After every row comes one of two labels: whether the row has a hidden trait. Each part has its own trait and labels.
4.51  2.61  -6.04  -0.40  -0.90  3.67  0.15  -0.90  -2.26  -0.06  -3.90  1.87  2.91  -3.02  -2.00  3.45  -2.63  -1.50  2.67  1.76  0.69  1.40  -2.45  -2.06  -2.47  -1.89 -> G
4.44  5.28  -3.11  -0.09  0.21  2.82  -0.78  -2.76  -2.62  1.77  -6.16  0.55  1.82  -2.06  0.27  1.05  -1.67  1.85  2.23  0.02  3.26  1.69  -1.65  -0.07  -1.21  -3.08 -> H
-0.24  -2.67  3.51  2.68  -0.14  -3.72  0.78  1.02  -1.74  -0.58  -1.09  0.67  -1.34  1.08  0.67  -0.36  0.23  0.65  -2.32  -1.22  -2.79  -1.32  -4.49  0.09  -1.33  0.27 -> G
1.80  2.78  1.84  1.42  -1.18  3.77  -0.31  -2.33  -2.18  0.79  -4.41  0.56  0.77  0.36  1.99  -0.97  -0.15  1.14  0.13  -0.36  2.77  1.20  -1.19  1.14  -0.08  -0.53 -> G
2.18  3.84  -4.10  -3.04  2.71  -1.92  -0.14  0.08  1.22  0.75  -1.39  -0.96  0.79  -3.03  -0.58  2.01  -0.98  1.49  2.71  -0.10  0.26  -0.91  -0.06  -0.33  -0.59  -3.33 -> H
-1.57  1.56  -0.06  -3.98  -0.73  6.44  -1.00  2.15  0.59  -0.36  5.02  -5.02  0.26  -3.44  0.20  1.47  -0.28  -0.83  1.51  0.35  -2.37  -2.83  2.00  -1.16  -2.13  3.49 -> H
1.07  3.09  0.55  3.73  1.89  -2.22  2.03  -0.82  0.26  0.27  -6.66  -0.96  -1.32  -0.07  1.30  -0.72  -0.86  3.76  0.36  -0.65  -0.21  -1.18  -1.04  1.20  0.74  -2.67 -> H
1.12  0.36  -2.21  0.50  2.33  -5.66  1.43  -0.96  1.34  0.97  -3.11  1.99  -0.03  0.00  0.30  1.24  -0.73  3.57  1.03  -0.31  0.17  -0.30  -1.14  1.06  1.46  -3.80 -> G

Next part:
1.60  0.77  3.52  2.03  5.29  -1.43  6.33  1.38  5.72  0.61  1.58  2.89  3.39  2.28  -4.16  0.60  -0.71 -> Z153
1.75  1.10  -3.95  2.79  2.28  0.96  3.94  0.06  6.09  0.04  0.14  3.02  2.60  1.30  -4.27  1.84  -0.47 -> Z73
1.31  0.38  2.46  2.24  1.69  -2.18  1.61  0.79  4.40  0.58  1.49  1.83  3.17  1.32  -3.87  -0.14  -1.41 -> Z73
1.03  0.13  4.20  2.54  -0.02  -0.72  1.03  0.20  4.87  0.44  0.77  1.51  2.39  0.69  -2.10  -1.03  -1.50 -> Z73
0.64  0.15  1.97  1.98  -0.64  -1.44  -0.02  -0.57  5.98  1.01  3.01  1.73  2.01  0.07  -0.71  -3.55  -1.49 -> Z73
-0.14  -0.34  3.96  2.83  -3.40  -3.75  -3.38  -0.73  4.34  1.35  4.14  0.13  2.42  -0.50  0.25  -5.32  -2.02 -> Z73
0.58  0.11  4.69  2.93  -1.36  -1.21  0.08  -1.08  4.70  0.75  2.29  1.02  2.36  -0.13  -0.80  -2.93  -1.56 -> Z73
0.94  0.81  -2.78  2.75  0.36  -2.66  -1.05  -0.94  6.47  1.02  3.28  2.26  1.70  -0.09  -0.94  -3.17  -1.75 -> Z73
1.48  0.42  -4.73  2.39  3.31  -0.99  2.81  0.50  5.24  0.72  1.97  2.39  2.98  1.19  -3.02  -0.71  -0.91 -> Z153
1.00  0.87  -9.99  3.44  2.97  2.55  7.46  -0.31  7.50  0.67  2.24  2.02  2.74  0.78  -0.08  -4.11  -0.13 -> Z153
0.73  0.03  8.24  2.14  0.99  -0.86  2.45  0.12  6.52  0.86  2.73  1.82  2.18  0.75  -1.77  -2.40  -0.76 -> Z73
1.12  0.22  5.68  2.38  2.48  -2.78  1.83  0.34  5.96  0.81  2.41  2.16  2.74  1.17  -2.73  -1.81  -1.14 -> Z153
0.53  0.30  3.43  2.50  -0.91  -2.40  -0.80  -0.50  4.44  0.86  2.48  1.11  2.63  0.08  -1.12  -3.01  -2.10 -> Z153
1.37  0.76  2.63  3.00  -0.20  2.00  4.56  -0.28  6.10  0.23  0.53  1.88  2.40  1.05  -2.50  -0.83  -0.53 -> Z73
1.01  0.47  -5.64  2.54  0.20  -3.22  -1.94  -0.46  4.87  0.58  1.54  1.89  2.64  0.50  -2.31  -1.93  -1.88 -> Z153
